Below are the code and all the weights of a small trained network. Each question names an input and a class and asks about switching units off, where a switched-off unit gives its printed mean instead of its output.

import numpy as np


def w(rows, s, z=0):
    codes = np.array(rows[::2]) - 128.0
    scale = np.full(codes.shape[1], s)
    scale[-1] = z or s
    return codes * scale


def norm(h):
    return h / np.sqrt((h * h).mean(-1, keepdims=True) + 1e-5)


def f(y):
    return np.maximum(y, 0)


def log_softmax(a):
    a = a - a.max(-1, keepdims=True)
    return a - np.log(np.exp(a).sum(-1, keepdims=True))


def net(x, mask):
    res = np.array(x, float).reshape(1, 8) / 4 @ E
    u = 0
    for l in range(2):
        y = f(norm(res) @ A[l][:, :-1].T + A[l][:, -1])
        res = res + np.where(mask[u : u + 12], y, B[l][:, -1]) @ B[l][:, :-1]
        u += 12
    return log_softmax(norm(res)[-1] @ U[:, :-1].T + U[:, -1])


A, B = {}, {}
E = w([
[124,129,127,127,129,128,126],'x0',
[192,241,169,99,63,89,90],'x1',
[94,71,169,61,124,60,30],'x2',
[130,128,132,123,129,132,131],'x3',
[127,132,129,127,129,127,126],'x4',
[199,128,90,112,160,253,25],'x5',
[128,126,127,131,127,126,126],'x6',
[127,130,129,130,132,128,126],'x7',
],0.0042)
A[0] = w([
[92,139,100,113,120,65,171,14],'L0N1',
[129,129,118,136,125,120,120,114],'L0N2',
[133,130,125,143,128,123,121,103],'L0N3',
[82,147,84,106,113,67,168,17],'L0N4',
[55,10,140,174,233,165,137,39],'L0N5',
[114,86,151,96,101,64,104,88],'L0N6',
[131,59,176,109,107,94,66,3],'L0N7',
[155,230,222,103,118,94,72,64],'L0N8',
[167,254,217,137,117,120,97,4],'L0N9',
[141,55,179,93,101,97,81,6],'L0N10',
[124,145,108,147,103,103,198,96],'L0N11',
[155,74,126,73,123,117,48,95],'L0N12',
],0.004,0.0042)
B[0] = w([
[149,99,167,152,129,106,124,145],'L0N1',
[128,123,143,118,131,132,137,128],'L0N2',
[132,131,131,129,127,128,126,128],'L0N3',
[142,94,184,160,116,96,139,145],'L0N4',
[169,98,46,50,3,114,181,254],'L0N5',
[84,179,123,134,164,134,125,203],'L0N6',
[64,172,106,114,165,96,102,153],'L0N7',
[146,52,32,94,73,100,175,245],'L0N8',
[142,52,35,99,96,106,176,196],'L0N9',
[46,178,96,123,177,95,104,151],'L0N10',
[104,123,155,147,166,125,47,200],'L0N11',
[75,196,116,143,165,118,143,225],'L0N12',
],0.005,0.0022)
A[1] = w([
[205,226,165,98,38,87,114,95],'L1N1',
[68,92,119,135,150,88,191,120],'L1N2',
[91,107,239,164,155,82,184,50],'L1N3',
[65,66,198,57,161,74,24,111],'L1N4',
[201,222,131,129,78,123,143,112],'L1N5',
[169,175,93,210,163,202,199,54],'L1N6',
[188,140,114,106,196,226,20,67],'L1N7',
[78,163,241,135,111,31,179,97],'L1N8',
[173,130,80,107,188,225,27,93],'L1N9',
[142,156,132,188,151,179,207,3],'L1N10',
[99,3,86,160,147,167,187,57],'L1N11',
[162,185,143,214,141,160,208,9],'L1N12',
],0.0049,0.0026)
B[1] = w([
[101,24,50,90,144,185,168,231],'L1N1',
[211,143,164,145,116,207,95,230],'L1N2',
[208,130,200,182,117,165,97,190],'L1N3',
[80,255,62,168,205,190,132,242],'L1N4',
[89,48,81,83,148,113,129,207],'L1N5',
[30,180,152,94,175,63,19,206],'L1N6',
[150,105,233,207,98,95,209,231],'L1N7',
[205,95,176,182,147,244,118,253],'L1N8',
[135,118,224,181,97,65,203,247],'L1N9',
[55,183,143,91,169,77,27,166],'L1N10',
[193,140,73,28,52,58,103,227],'L1N11',
[42,176,131,93,194,88,30,175],'L1N12',
],0.0047,0.0037)
U = w([
[155,68,34,62,75,119,157,254],'0',
[183,103,250,208,117,146,149,78],'1',
[42,216,107,126,192,121,71,48],'2',
],0.012,0.00098)

Each question gives the input, the list of numbers given to net, and the class t.
The units are the neurons (one row each of A and B). Each row of codes is followed by its name. A weight is (code - 128) times the scale printed after its matrix; where a second scale follows, it is the last column's (A, B and U).
mask holds one flag per neuron, layer by layer. A switched-off neuron (its flag False) gives its mean, the last column of its row in B, instead of its output. The means were averaged over made-up inputs and are rounded, as every weight is.
A unit's drop is (log p(t) with every unit on - log p(t) with that unit switched off) / (log p(t) with every unit on - log p(t) with every unit switched off).
The circuit of an input: a set's keep is (log p(t) with only the set's units on - log p(t) with every unit switched off) / (log p(t) with every unit on - log p(t) with every unit switched off). Starting from the 12 units with the biggest drops (on a tie, the unit counted first), units are removed one at a time, each time the one whose removal leaves the highest keep (on an exact tie, the one counted first), for as long as the keep stays at least 0.8.
circuit, biggest first: the units of the circuit, biggest drop first
most important unit: the unit with the biggest drop
top k neurons: the k neurons with the biggest drops, biggest first
k most important neurons of layer l: the k neurons of layer l with the biggest drops, biggest first
drop when u is switched off: that unit's drop, to one decimal
input [0,5,-5,4,8,5,4,0], class 0: circuit, biggest first : (L1N5; L1N1)
input [3,-5,7,8,8,-6,1,-4], class 2: most important unit : L1N4
input [1,4,1,-5,6,5,3,-5], class 1: top 2 neurons : (L1N7; L0N5)
input [7,3,0,-1,0,-3,5,-5], class 0: 3 most important neurons of layer 0 : (L0N8; L0N9; L0N12)
input [7,5,-5,6,7,-5,8,1], class 0: circuit, biggest first : (L1N1; L1N5)
input [4,-3,7,-3,-6,-5,-5,3], class 2: top 3 neurons : (L1N4; L1N7; L1N9)
input [5,4,-1,-7,-6,-4,-5,6], class 0: top 2 neurons : (L0N8; L1N1)
input [1,2,-7,2,-5,6,-2,-2], class 2: top 2 neurons : (L1N6; L1N12)
input [7,1,7,7,5,-8,1,7], class 1: 3 most important neurons of layer 1 : (L1N8; L1N3; L1N6)
input [1,7,7,5,6,8,1,1], class 1: top 4 neurons : (L1N7; L1N9; L0N5; L1N11)
input [4,5,-2,-3,-6,7,-7,-5], class 1: top 2 neurons : (L1N7; L1N9)
input [1,6,-6,7,7,1,-3,0], class 0: 3 most important neurons of layer 1 : (L1N1; L1N4; L1N5)
input [5,-1,-6,1,4,8,-1,-1], class 1: 3 most important neurons of layer 1 : (L1N7; L1N9; L1N4)
input [-7,-1,6,3,5,7,4,-8], class 1: circuit, biggest first : (L1N7)
input [0,2,-2,6,-6,-2,-2,3], class 0: drop when L1N7 is switched off : 0.2
input [-4,-1,6,-7,-4,4,4,5], class 2: drop when L1N4 is switched off : 0.7
input [-5,0,-4,-5,-3,0,1,8], class 2: drop when L1N8 is switched off : 0.0
input [8,6,4,-5,-1,2,6,4], class 0: drop when L0N8 is switched off : 0.1
